Here is a tiny trained network, its code and every weight. The questions are about switching its units off for an input and a target symbol, where a switched-off unit gives its printed mean instead of its output.

import numpy as np


def w(rows, s, z=0):
    codes = np.array(rows[::2]) - 128.0
    scale = np.full(codes.shape[1], s)
    scale[-1] = z or s
    return codes * scale


def norm(h):
    return h / np.sqrt((h * h).mean(-1, keepdims=True) + 1e-5)


def f(y):
    return np.maximum(y, 0)


def softmax(a):
    e = np.exp(a - a.max(-1, keepdims=True))
    return e / e.sum(-1, keepdims=True)


def log_softmax(a):
    a = a - a.max(-1, keepdims=True)
    return a - np.log(np.exp(a).sum(-1, keepdims=True))


def net(x, mask):
    ids = ['βδεηλξτφψω'.index(c) for c in x.split()]
    T = len(ids)
    res = E[ids] + P[:T]
    u = 0
    for l in range(2):
        r = norm(res)
        for j in range(3):
            rows = slice(2 * j, 2 * j + 2)
            q, k, v = (r @ M[l][rows].T for M in (Q, K, V))
            z = softmax(np.where(np.tri(T) > 0, q @ k.T / 2**0.5, -1e9)) @ v
            o = O[l][rows]
            res = res + np.where(mask[u + j], z, o[:, -1]) @ o[:, :-1]
        u += 3
        y = f(norm(res) @ A[l][:, :-1].T + A[l][:, -1])
        res = res + np.where(mask[u : u + 12], y, B[l][:, -1]) @ B[l][:, :-1]
        u += 12
    return log_softmax(norm(res)[-1] @ U[:, :-1].T + U[:, -1])


Q, K, V, O, A, B = {}, {}, {}, {}, {}, {}
E = w([
[89,171,158,140,102,90,95,198,127],'β',
[105,94,61,101,234,133,80,70,137],'δ',
[78,104,105,156,158,144,123,206,157],'ε',
[22,212,73,139,98,55,129,77,167],'η',
[162,169,249,176,139,167,91,189,125],'λ',
[200,165,144,146,85,38,84,124,165],'ξ',
[128,129,139,204,138,104,116,180,168],'τ',
[80,125,171,192,71,217,150,143,94],'φ',
[81,106,147,71,144,144,135,118,157],'ψ',
[93,151,99,134,134,122,148,219,75],'ω',
],0.016)
P = w([
[150,119,25,90,134,130,120,255,130],'0',
[64,178,132,146,67,126,45,165,151],'1',
[71,103,105,110,196,106,117,154,66],'2',
[142,148,86,73,141,153,164,186,210],'3',
[85,182,156,150,64,135,56,119,146],'4',
[80,95,130,111,182,93,123,134,50],'5',
[149,159,127,86,130,147,185,178,197],'6',
[97,189,174,149,64,146,67,91,148],'7',
[102,102,143,114,179,101,143,117,32],'8',
[147,178,169,97,105,128,206,175,184],'9',
[110,195,193,144,59,157,82,69,145],'10',
[116,102,172,112,168,101,159,95,16],'11',
[166,175,215,109,95,113,228,170,159],'12',
[109,210,211,152,50,156,80,54,156],'13',
],0.0092)
Q[0] = w([
[30,173,147,160,65,143,212,183,147],'L0H0',
[133,122,201,60,102,121,174,190,187],'L0H0',
[3,148,145,200,95,147,132,175,115],'L0H1',
[144,18,113,180,156,201,149,158,75],'L0H1',
[123,75,201,36,143,114,217,151,188],'L0H2',
[89,192,94,170,134,130,93,153,140],'L0H2',
],0.0076)
K[0] = w([
[39,159,154,156,115,107,180,164,119],'L0H0',
[80,254,108,139,66,106,193,80,166],'L0H0',
[65,148,187,168,163,140,158,143,72],'L0H1',
[84,136,50,167,123,186,98,154,134],'L0H1',
[113,83,208,55,142,98,157,94,130],'L0H2',
[76,123,109,122,44,85,115,140,122],'L0H2',
],0.0081)
V[0] = w([
[156,68,83,122,134,112,127,24,145],'L0H0',
[187,173,173,111,141,170,136,182,96],'L0H0',
[107,72,167,68,151,139,145,161,131],'L0H1',
[117,133,80,172,183,153,122,104,87],'L0H1',
[139,130,201,93,201,125,137,103,105],'L0H2',
[147,115,96,87,59,128,225,140,255],'L0H2',
],0.0059)
O[0] = w([
[115,71,87,175,85,18,117,160,86,3],'L0H0',
[130,123,79,223,150,60,70,124,100,74],'L0H0',
[165,178,87,51,154,199,138,81,140,123],'L0H1',
[65,155,87,174,111,158,194,194,115,113],'L0H1',
[11,161,188,113,154,96,253,199,186,41],'L0H2',
[148,116,215,145,216,156,144,140,87,139],'L0H2',
],0.0054,0.006)
A[0] = w([
[176,138,92,160,68,99,84,145,100,125],'L0N0',
[119,126,159,197,161,26,124,129,152,67],'L0N1',
[162,146,185,96,130,131,141,2,82,191],'L0N2',
[94,173,178,121,95,179,37,140,98,252],'L0N3',
[143,125,193,95,181,160,114,135,166,66],'L0N4',
[6,67,109,123,184,150,141,61,74,82],'L0N5',
[51,183,130,84,152,66,113,110,36,70],'L0N6',
[116,25,69,117,186,130,227,94,98,109],'L0N7',
[141,101,106,109,89,101,50,113,191,50],'L0N8',
[80,118,172,146,85,162,143,152,216,191],'L0N9',
[150,173,87,143,109,121,128,117,170,112],'L0N10',
[122,122,124,147,170,162,112,101,146,199],'L0N11',
],0.008,0.0018)
B[0] = w([
[153,142,108,100,165,64,149,85,158,149],'L0N0',
[157,174,106,140,137,202,146,153,116,144],'L0N1',
[126,142,170,128,80,54,137,120,74,170],'L0N2',
[146,64,78,169,199,150,190,121,198,254],'L0N3',
[124,172,53,97,164,104,151,127,112,162],'L0N4',
[146,95,2,182,20,106,144,85,125,171],'L0N5',
[95,125,162,96,120,192,72,125,142,207],'L0N6',
[90,149,204,169,142,64,126,208,192,140],'L0N7',
[150,100,81,106,132,171,202,139,119,159],'L0N8',
[144,136,137,84,131,143,144,152,92,197],'L0N9',
[75,118,133,126,140,130,166,121,133,170],'L0N10',
[117,93,130,110,180,145,142,138,152,153],'L0N11',
],0.0092,0.01)
Q[1] = w([
[105,229,130,70,90,163,168,117,169],'L1H0',
[93,83,133,180,148,111,83,67,116],'L1H0',
[114,166,128,113,91,168,198,171,140],'L1H1',
[161,166,111,75,106,106,125,194,118],'L1H1',
[125,41,131,253,139,97,46,98,131],'L1H2',
[154,129,136,101,119,102,102,188,114],'L1H2',
],0.012)
K[1] = w([
[141,167,255,85,31,107,177,126,96],'L1H0',
[166,157,85,121,158,140,46,252,213],'L1H0',
[62,73,197,181,51,134,171,43,92],'L1H1',
[208,70,211,88,85,16,109,89,108],'L1H1',
[144,110,13,154,232,142,32,198,188],'L1H2',
[176,54,113,190,126,118,83,41,73],'L1H2',
],0.0085)
V[1] = w([
[168,225,147,145,86,124,114,87,124],'L1H0',
[77,248,89,198,193,88,75,48,149],'L1H0',
[185,184,138,133,75,201,248,120,114],'L1H1',
[152,232,150,124,121,155,98,118,106],'L1H1',
[140,135,115,149,151,3,111,132,113],'L1H2',
[117,152,186,194,120,129,232,94,23],'L1H2',
],0.0061)
O[1] = w([
[139,170,87,164,131,131,111,128,184,63],'L1H0',
[103,168,108,81,1,126,141,190,165,187],'L1H0',
[173,64,169,112,75,134,163,91,98,147],'L1H1',
[153,82,127,115,92,120,111,57,86,66],'L1H1',
[175,118,124,81,191,99,142,12,102,15],'L1H2',
[100,111,38,115,152,215,119,173,184,3],'L1H2',
],0.0086,0.0047)
A[1] = w([
[103,147,138,128,73,138,86,88,75,4],'L1N0',
[60,167,93,156,88,170,72,108,118,137],'L1N1',
[147,84,96,196,79,148,121,105,166,135],'L1N2',
[68,42,105,133,128,140,119,155,149,152],'L1N3',
[110,159,153,74,135,144,165,84,179,166],'L1N4',
[208,105,127,136,167,141,111,169,189,71],'L1N5',
[150,146,226,125,129,123,156,117,187,108],'L1N6',
[166,94,84,148,182,133,36,95,82,158],'L1N7',
[171,150,121,111,142,164,162,185,150,94],'L1N8',
[167,126,214,148,158,166,82,131,140,166],'L1N9',
[150,76,151,130,143,40,3,129,84,62],'L1N10',
[139,143,123,207,106,47,125,91,157,137],'L1N11',
],0.011,0.004)
B[1] = w([
[124,119,13,74,177,153,99,87,140,156],'L1N0',
[161,81,161,91,119,144,175,133,48,237],'L1N1',
[67,170,155,70,189,38,169,146,174,184],'L1N2',
[195,178,129,128,123,143,80,99,119,221],'L1N3',
[205,112,164,178,82,113,108,165,198,254],'L1N4',
[83,128,153,158,46,143,160,158,64,198],'L1N5',
[75,56,44,99,196,132,105,147,104,191],'L1N6',
[50,106,89,54,61,137,107,77,188,138],'L1N7',
[119,112,140,133,131,105,94,2,121,246],'L1N8',
[167,203,132,55,92,88,76,131,180,163],'L1N9',
[170,45,222,178,106,186,204,128,251,136],'L1N10',
[123,140,58,147,207,154,47,179,123,181],'L1N11',
],0.0089,0.0077)
U = w([
[138,138,169,90,146,125,8,130,158,54],'β',
[96,36,147,169,126,113,67,136,167,132],'δ',
[143,180,67,157,198,98,128,204,148,145],'ε',
[78,128,71,67,148,128,114,65,126,114],'η',
[106,126,194,55,224,100,164,134,137,129],'λ',
[254,122,117,112,133,108,143,69,143,76],'ξ',
[136,196,169,183,138,87,99,67,125,253],'τ',
[121,115,125,181,161,82,214,127,116,161],'φ',
[131,179,120,89,65,97,161,148,182,75],'ψ',
[163,73,100,153,143,238,123,196,106,239],'ω',
],0.0082,0.0016)

Each question gives the input, a string of symbols that net reads in full, and the target symbol t.
The units are the heads (2 rows each of Q, K, V and O) and the neurons (one row each of A and B). Each row of codes is followed by its name. A weight is (code - 128) times the scale printed after its matrix; where a second scale follows, it is the last column's (O, A, B and U).
mask holds one flag per unit, layer by layer, with each layer's heads first. A switched-off unit (its flag False) gives its mean, the last column of its rows in O or B, instead of its output. The means were averaged over made-up inputs and are rounded, as every weight is.
A unit's drop is (log p(t) with every unit on - log p(t) with that unit switched off) / (log p(t) with every unit on - log p(t) with every unit switched off).
The circuit of an input: a set's keep is (log p(t) with only the set's units on - log p(t) with every unit switched off) / (log p(t) with every unit on - log p(t) with every unit switched off). Starting from the 12 units with the biggest drops (on a tie, the unit counted first), units are removed one at a time, each time the one whose removal leaves the highest keep (on an exact tie, the one counted first), for as long as the keep stays at least 0.8.
circuit, biggest first: the units of the circuit, biggest drop first
k most important neurons: the k neurons with the biggest drops, biggest first
top k neurons in layer l: the k neurons of layer l with the biggest drops, biggest first
which heads matter: for each layer, one digit per head in row order, 1 if its drop is at least 0.15 and else 0, layers parted by /
input η ε β ω η τ ε, target ψ: circuit, biggest first -> [L1H0, L0N3]
input ξ ω τ ξ β ε ω η ξ δ, target ε: which heads matter -> 101 / 000
input ψ η η η ε η δ ω η ξ ω φ β, target ω: circuit, biggest first -> [L1H2]
input η φ η ψ η η β β δ, target δ: top 3 neurons in layer 0 -> [L0N7, L0N5, L0N3]
input η η η φ η, target λ: top 3 neurons in layer 1 -> [L1N2, L1N1, L1N8]
input η λ β τ, target ψ: circuit, biggest first -> [L0N3, L1H0]
input τ β η β ξ β ω, target ξ: circuit, biggest first -> [L1H2, L1N8]
input β η ε λ, target ψ: top 2 neurons in layer 1 -> [L1N8, L1N5]
input η ξ β τ, target ξ: which heads matter -> 001 / 001
input η η η β λ ε η η ξ η η ψ β, target λ: which heads matter -> 101 / 100
input η ψ η η η η ω ω φ, target φ: circuit, biggest first -> [L1N2, L0N5, L0N6]
input ω η ω η φ δ ε β, target δ: which heads matter -> 000 / 000
input δ λ ξ φ ψ η β λ ξ ω β β ω, target ξ: top 2 neurons in layer 0 -> [L0N3, L0N2]
input ξ β δ ε ξ ψ ε, target λ: circuit, biggest first -> [L0N3, L0H2, L1H0]
input ψ ψ δ β ξ η η ω, target τ: 2 most important neurons -> [L1N8, L0N3]
input η β η η ε λ ξ β β β ω η β β, target δ: circuit, biggest first -> [L1N6]
input η ψ ξ η η τ ω η ψ ω ε φ τ, target ω: circuit, biggest first -> [L1H2, L1H0, L0N3]
input δ ω β ω η τ ω ξ β β, target ξ: top 3 neurons in layer 1 -> [L1N8, L1N4, L1N2]
input ψ λ η ψ η η ξ η, target ε: circuit, biggest first -> [L1N11, L1N8]
input ξ η ψ β ω η λ, target ψ: top 3 neurons in layer 0 -> [L0N2, L0N4, L0N6]
input φ η η ε η β η η β λ η, target δ: which heads matter -> 100 / 100
input η β η τ ψ τ β, target λ: circuit, biggest first -> [L0N9, L1H0, L0H2]
input η δ β η τ, target φ: 3 most important neurons -> [L0N6, L1N5, L0N3]
input η ψ λ τ, target λ: 2 most important neurons -> [L0N3, L0N5]
input φ η η η β τ ω, target ψ: circuit, biggest first -> [L1H0, L1N8]
input φ η β η β η δ, target ε: which heads matter -> 100 / 000
input β λ ω η β λ δ η ε ε, target ψ: which heads matter -> 000 / 100
input η β β β η, target δ: which heads matter -> 101 / 101
input ω ψ ψ ε, target λ: 4 most important neurons -> [L0N3, L1N8, L0N5, L0N6]
